Below is a small trained network, with its code and all its weights. Each question gives an input and a class and asks what happens when units are switched off, that is, made to give their printed mean instead of their output.

import numpy as np


def w(rows, s, z=0):
    codes = np.array(rows[::2]) - 128.0
    scale = np.full(codes.shape[1], s)
    scale[-1] = z or s
    return codes * scale


def norm(h):
    return h / np.sqrt((h * h).mean(-1, keepdims=True) + 1e-5)


def f(y):
    return np.maximum(y, 0)


def log_softmax(a):
    a = a - a.max(-1, keepdims=True)
    return a - np.log(np.exp(a).sum(-1, keepdims=True))


def net(x, mask):
    res = np.array(x, float).reshape(1, 5) / 4 @ E
    u = 0
    for l in range(3):
        y = f(norm(res) @ A[l][:, :-1].T + A[l][:, -1])
        res = res + np.where(mask[u : u + 8], y, B[l][:, -1]) @ B[l][:, :-1]
        u += 8
    return log_softmax(norm(res)[-1] @ U[:, :-1].T + U[:, -1])


A, B = {}, {}
E = w([
[192,237,162,135],'x0',
[254,97,204,97],'x1',
[63,141,124,33],'x2',
[198,240,132,90],'x3',
[95,126,236,112],'x4',
],0.0066)
A[0] = w([
[50,119,137,174,117],'0.n1',
[118,96,65,96,99],'0.n2',
[110,179,135,177,252],'0.n3',
[85,187,109,2,162],'0.n4',
[165,165,33,160,126],'0.n5',
[135,116,188,130,64],'0.n6',
[162,70,145,231,133],'0.n7',
[160,73,96,28,209],'0.n8',
],0.0069,0.0027)
B[0] = w([
[63,114,180,79,202],'0.n1',
[107,166,74,91,170],'0.n2',
[81,178,71,155,231],'0.n3',
[163,226,138,37,252],'0.n4',
[137,124,68,204,207],'0.n5',
[149,66,254,110,151],'0.n6',
[83,124,137,83,218],'0.n7',
[116,82,91,114,210],'0.n8',
],0.0077,0.004)
A[1] = w([
[141,99,8,100,4],'1.n1',
[122,142,10,188,154],'1.n2',
[95,82,123,103,35],'1.n3',
[169,64,183,2,219],'1.n4',
[102,90,141,159,107],'1.n5',
[139,133,213,177,174],'1.n6',
[80,170,93,222,122],'1.n7',
[172,87,242,146,26],'1.n8',
],0.0087,0.0018)
B[1] = w([
[138,82,156,114,200],'1.n1',
[179,165,175,192,249],'1.n2',
[150,145,123,111,168],'1.n3',
[110,132,74,157,252],'1.n4',
[101,158,149,125,170],'1.n5',
[84,64,247,96,181],'1.n6',
[140,145,177,194,219],'1.n7',
[124,86,187,52,193],'1.n8',
],0.011,0.0047)
A[2] = w([
[121,149,111,203,194],'2.n1',
[209,67,83,125,1],'2.n2',
[202,88,248,114,127],'2.n3',
[73,112,111,178,201],'2.n4',
[109,130,167,140,43],'2.n5',
[45,129,101,149,198],'2.n6',
[83,205,115,174,56],'2.n7',
[149,36,112,161,140],'2.n8',
],0.012,0.0029)
B[2] = w([
[114,158,158,151,232],'2.n1',
[190,55,129,153,157],'2.n2',
[154,64,203,72,254],'2.n3',
[176,181,116,111,227],'2.n4',
[23,86,245,134,156],'2.n5',
[122,164,144,154,236],'2.n6',
[201,10,147,177,232],'2.n7',
[133,81,2,120,199],'2.n8',
],0.0089,0.0053)
U = w([
[41,197,96,64,169],'0',
[42,149,183,184,1],'1',
[129,60,215,61,16],'2',
[168,217,127,83,163],'3',
[147,179,101,254,228],'4',
[52,107,56,131,25],'5',
[142,148,185,159,140],'6',
[181,58,82,149,120],'7',
],0.021,0.0022)

Each question gives the input, the list of numbers given to net, and the class t.
The units are the neurons (one row each of A and B). Each row of codes is followed by its name. A weight is (code - 128) times the scale printed after its matrix; where a second scale follows, it is the last column's (A, B and U).
mask holds one flag per neuron, layer by layer. A switched-off neuron (its flag False) gives its mean, the last column of its row in B, instead of its output. The means were averaged over made-up inputs and are rounded, as every weight is.
A unit's drop is (log p(t) with every unit on - log p(t) with that unit switched off) / (log p(t) with every unit on - log p(t) with every unit switched off).
The circuit of an input: a set's keep is (log p(t) with only the set's units on - log p(t) with every unit switched off) / (log p(t) with every unit on - log p(t) with every unit switched off). Starting from the 12 units with the biggest drops (on a tie, the unit counted first), units are removed one at a time, each time the one whose removal leaves the highest keep (on an exact tie, the one counted first), for as long as the keep stays at least 0.8.
units of the circuit, in order: the units of the circuit, biggest drop first
most important unit: the unit with the biggest drop
k most important neurons of layer l: the k neurons of layer l with the biggest drops, biggest first
drop of u: that unit's drop, to one decimal
input [-2,-6,8,-6,-8], class 0: most important unit => 0.n1
input [5,6,-3,8,3], class 2: units of the circuit, in order => (2.n3 1.n6)
input [-8,3,5,2,1], class 5: units of the circuit, in order => (1.n4 2.n3)
input [-6,8,7,7,0], class 0: units of the circuit, in order => (1.n4 2.n7 1.n2)
input [-8,-1,-6,-1,-1], class 5: units of the circuit, in order => (2.n8 2.n7)
input [1,4,-2,4,-7], class 4: 2 most important neurons of layer 1 => (1.n8 1.n2)
input [-3,0,0,2,-5], class 4: 3 most important neurons of layer 1 => (1.n2 1.n8 1.n6)
input [0,-5,-1,-5,-3], class 4: 2 most important neurons of layer 1 => (1.n6 1.n8)
input [5,0,6,-6,3], class 0: 3 most important neurons of layer 1 => (1.n2 1.n7 1.n4)
input [-8,8,0,-2,-1], class 7: 2 most important neurons of layer 2 => (2.n8 2.n2)
input [-8,4,8,-8,-4], class 5: 2 most important neurons of layer 2 => (2.n7 2.n3)
input [2,1,-2,7,4], class 2: drop of 1.n6 => 0.2
input [4,-4,2,-8,-8], class 4: drop of 1.n5 => 0.0
input [-1,6,6,-5,-4], class 7: drop of 2.n2 => 0.1
input [-2,-2,7,5,7], class 0: most important unit => 1.n2
